Below is a small trained network, with its code and all its weights. Each question gives an input and a class and asks what happens when units are switched off, that is, made to give their printed mean instead of their output.

import numpy as np


def w(rows, s, z=0):
    codes = np.array(rows[::2]) - 128.0
    scale = np.full(codes.shape[1], s)
    scale[-1] = z or s
    return codes * scale


def f(y):
    return y / 2 * (1 + np.tanh(0.7978845608 * (y + 0.044715 * y**3)))


def log_softmax(a):
    a = a - a.max(-1, keepdims=True)
    return a - np.log(np.exp(a).sum(-1, keepdims=True))


def net(x, mask):
    res = np.array(x, float).reshape(1, 4) / 4 @ E
    y = f(res @ A[0][:, :-1].T + A[0][:, -1])
    res = res + np.where(mask, y, B[0][:, -1]) @ B[0][:, :-1]
    return log_softmax(res[-1] @ U[:, :-1].T + U[:, -1])


A, B = {}, {}
E = w([
[159,98,101,135,177],'x0',
[241,108,111,133,63],'x1',
[95,218,38,110,49],'x2',
[129,42,45,2,94],'x3',
],0.0079)
A[0] = w([
[200,90,86,96,91,225],'n1',
[221,29,106,121,108,221],'n2',
[140,18,91,99,140,197],'n3',
[105,152,60,144,92,180],'n4',
[134,195,78,116,97,227],'n5',
[137,156,211,183,199,234],'n6',
[154,29,138,115,101,209],'n7',
[114,214,127,104,70,201],'n8',
[80,185,86,128,106,170],'n9',
[114,1,135,69,156,195],'n10',
[93,179,117,97,72,187],'n11',
[130,101,204,176,158,253],'n12',
],0.01,0.0035)
B[0] = w([
[232,88,161,115,98,208],'n1',
[202,45,160,146,146,226],'n2',
[133,39,90,76,103,208],'n3',
[167,167,142,114,78,177],'n4',
[165,214,177,137,64,195],'n5',
[22,119,107,254,237,254],'n6',
[144,50,128,118,156,193],'n7',
[121,195,152,161,83,195],'n8',
[101,184,125,115,87,178],'n9',
[51,33,8,7,150,222],'n10',
[115,168,156,90,74,181],'n11',
[41,112,96,150,186,230],'n12',
],0.0076,0.009)
U = w([
[51,138,161,240,241,228],'0',
[109,54,87,53,142,70],'1',
[212,102,211,161,97,4],'2',
[118,255,179,132,50,205],'3',
],0.0098,0.002)

Each question gives the input, the list of numbers given to net, and the class t.
The units are the neurons (one row each of A and B). Each row of codes is followed by its name. A weight is (code - 128) times the scale printed after its matrix; where a second scale follows, it is the last column's (A, B and U).
mask holds one flag per neuron, in row order. A switched-off neuron (its flag False) gives its mean, the last column of its row in B, instead of its output. The means were averaged over made-up inputs and are rounded, as every weight is.
A unit's drop is (log p(t) with every unit on - log p(t) with that unit switched off) / (log p(t) with every unit on - log p(t) with every unit switched off).
The circuit of an input: a set's keep is (log p(t) with only the set's units on - log p(t) with every unit switched off) / (log p(t) with every unit on - log p(t) with every unit switched off). Starting from all 12 units, units are removed one at a time, each time the one whose removal leaves the highest keep (on an exact tie, the one counted first), for as long as the keep stays at least 0.8.
circuit, biggest first: the units of the circuit, biggest drop first
unit that matters most: the unit with the biggest drop
top k neurons: the k neurons with the biggest drops, biggest first
drop of u: that unit's drop, to one decimal
input [-8,8,-7,-2], class 0: unit that matters most => n12
input [-4,6,-5,-2], class 0: top 2 neurons => n12, n6
input [-8,8,2,7], class 2: circuit, biggest first => n1, n2
input [-3,6,0,3], class 2: circuit, biggest first => n1, n12
input [-3,3,0,0], class 2: circuit, biggest first => n10, n6
input [8,4,2,-3], class 2: top 3 neurons => n6, n10, n12
input [2,4,5,3], class 2: top 2 neurons => n1, n2
input [8,8,-4,-4], class 0: top 2 neurons => n6, n12
input [3,3,2,1], class 2: drop of n10 => 0.2
input [-3,7,4,3], class 2: drop of n2 => 0.2
input [3,5,5,0], class 3: drop of n7 => 0.1
